Here is a tiny trained network, its code and every weight. The questions are about switching its units off for an input and a class, where a switched-off unit gives its printed mean instead of its output.

import numpy as np


def w(rows, s, z=0):
    codes = np.array(rows[::2]) - 128.0
    scale = np.full(codes.shape[1], s)
    scale[-1] = z or s
    return codes * scale


def norm(h):
    return h / np.sqrt((h * h).mean(-1, keepdims=True) + 1e-5)


def f(y):
    return y / 2 * (1 + np.tanh(0.7978845608 * (y + 0.044715 * y**3)))


def log_softmax(a):
    a = a - a.max(-1, keepdims=True)
    return a - np.log(np.exp(a).sum(-1, keepdims=True))


def net(x, mask):
    res = np.array(x, float).reshape(1, 6) / 4 @ E
    u = 0
    for l in range(3):
        y = f(norm(res) @ A[l][:, :-1].T + A[l][:, -1])
        res = res + np.where(mask[u : u + 4], y, B[l][:, -1]) @ B[l][:, :-1]
        u += 4
    return log_softmax(norm(res)[-1] @ U[:, :-1].T + U[:, -1])


A, B = {}, {}
E = w([
[45,125,165,127,218,144,253,185],'x0',
[73,114,57,70,88,141,95,70],'x1',
[79,154,222,13,105,108,120,147],'x2',
[145,132,121,114,45,132,138,149],'x3',
[203,117,138,149,123,166,184,68],'x4',
[153,44,197,81,121,93,186,89],'x5',
],0.0035)
A[0] = w([
[69,109,76,209,143,88,98,183,105],'0.n0',
[150,224,206,171,110,144,83,150,3],'0.n1',
[3,154,105,70,219,138,141,167,14],'0.n2',
[140,173,147,88,112,74,45,174,125],'0.n3',
],0.0054,0.002)
B[0] = w([
[153,138,194,204,148,89,21,186,193],'0.n0',
[231,223,87,93,89,115,151,179,148],'0.n1',
[75,223,185,104,193,62,90,2,251],'0.n2',
[154,145,128,220,135,170,224,92,218],'0.n3',
],0.006,0.0024)
A[1] = w([
[119,153,66,56,42,127,69,101,2],'1.n0',
[129,226,8,140,33,132,149,83,74],'1.n1',
[172,166,1,102,30,45,181,165,98],'1.n2',
[149,97,88,193,128,214,193,115,156],'1.n3',
],0.0046,0.00075)
B[1] = w([
[66,64,69,134,140,193,51,104,192],'1.n0',
[116,108,123,75,104,145,127,188,251],'1.n1',
[16,191,174,3,163,215,68,143,203],'1.n2',
[4,104,25,197,139,144,217,76,176],'1.n3',
],0.0052,0.0024)
A[2] = w([
[226,219,136,70,99,229,123,255,5],'2.n0',
[146,231,15,137,160,153,108,125,67],'2.n1',
[155,60,250,49,99,65,221,145,21],'2.n2',
[116,36,183,16,69,40,245,170,35],'2.n3',
],0.0048,0.0022)
B[2] = w([
[216,169,179,139,102,187,177,133,226],'2.n0',
[151,93,255,51,142,138,184,127,202],'2.n1',
[111,28,65,81,67,72,151,181,254],'2.n2',
[133,80,231,111,77,111,144,200,236],'2.n3',
],0.0071,0.0021)
U = w([
[103,3,238,2,14,55,219,251,168],'0',
[183,188,155,217,201,90,25,226,171],'1',
[60,98,73,41,68,237,36,88,239],'2',
[68,68,79,216,177,185,228,71,87],'3',
[204,32,37,187,83,107,80,28,39],'4',
[18,251,240,67,243,14,108,37,187],'5',
[225,231,221,63,47,225,174,207,224],'6',
[208,109,112,136,229,66,160,212,1],'7',
],0.0063,0.0038)

Each question gives the input, the list of numbers given to net, and the class t.
The units are the neurons (one row each of A and B). Each row of codes is followed by its name. A weight is (code - 128) times the scale printed after its matrix; where a second scale follows, it is the last column's (A, B and U).
mask holds one flag per neuron, layer by layer. A switched-off neuron (its flag False) gives its mean, the last column of its row in B, instead of its output. The means were averaged over made-up inputs and are rounded, as every weight is.
A unit's drop is (log p(t) with every unit on - log p(t) with that unit switched off) / (log p(t) with every unit on - log p(t) with every unit switched off).
The circuit of an input: a set's keep is (log p(t) with only the set's units on - log p(t) with every unit switched off) / (log p(t) with every unit on - log p(t) with every unit switched off). Starting from all 12 units, units are removed one at a time, each time the one whose removal leaves the highest keep (on an exact tie, the one counted first), for as long as the keep stays at least 0.8.
units of the circuit, in order: the units of the circuit, biggest drop first
most important unit: the unit with the biggest drop
top k neurons: the k neurons with the biggest drops, biggest first
top k neurons in layer l: the k neurons of layer l with the biggest drops, biggest first
drop of u: that unit's drop, to one decimal
input [8,1,8,0,-5,0], class 5: units of the circuit, in order => [0.n2]
input [-1,-2,0,1,5,0], class 3: top 3 neurons in layer 2 => [2.n3; 2.n0; 2.n2]
input [-1,1,-4,-7,-2,5], class 4: units of the circuit, in order => [1.n2; 2.n1]
input [-7,1,4,-6,-8,-5], class 6: units of the circuit, in order => [0.n3; 0.n1; 2.n1]
input [6,5,0,8,6,-5], class 2: units of the circuit, in order => [0.n3; 2.n3]
input [-7,0,7,-7,-5,-2], class 6: units of the circuit, in order => [0.n3; 0.n1; 0.n2]
input [0,-8,2,4,-8,0], class 6: units of the circuit, in order => [0.n1; 2.n0]
input [-5,-3,-7,4,4,-5], class 6: top 2 neurons => [2.n1; 1.n2]
input [-8,-8,3,5,-6,4], class 6: top 2 neurons => [0.n1; 2.n0]
input [7,8,-7,-8,3,-2], class 5: units of the circuit, in order => [0.n2; 0.n3]
input [-4,-6,-7,2,7,7], class 3: top 2 neurons => [1.n3; 0.n0]
input [-8,-5,-6,0,-2,-6], class 6: units of the circuit, in order => [0.n1; 2.n1]
input [5,2,-8,8,0,6], class 3: top 2 neurons in layer 2 => [2.n2; 2.n1]
input [0,8,7,5,3,0], class 2: top 2 neurons => [1.n0; 2.n1]
input [7,-5,-6,8,8,2], class 3: units of the circuit, in order => [1.n3]
input [-8,-5,-8,7,3,-3], class 6: top 2 neurons => [1.n2; 2.n1]
input [0,8,-2,-1,-6,1], class 5: top 3 neurons => [0.n2; 2.n2; 0.n0]
input [-8,1,-1,-4,3,-7], class 6: top 2 neurons => [2.n1; 0.n1]
input [-4,-3,3,-1,-6,-8], class 6: top 2 neurons in layer 2 => [2.n0; 2.n1]
input [-4,4,-8,8,-4,6], class 2: most important unit => 1.n2
input [5,-5,6,5,-4,-8], class 5: top 3 neurons => [0.n2; 2.n3; 1.n1]
input [2,4,-2,-1,-2,-7], class 5: top 2 neurons => [0.n2; 2.n1]
input [0,6,1,1,-8,-7], class 5: top 2 neurons in layer 0 => [0.n2; 0.n3]
input [4,3,-3,-6,1,2], class 5: top 2 neurons in layer 0 => [0.n2; 0.n3]
input [1,8,-4,-3,-8,-4], class 5: drop of 0.n2 => 0.5
input [3,1,-8,4,-4,-2], class 1: drop of 0.n0 => 1.8
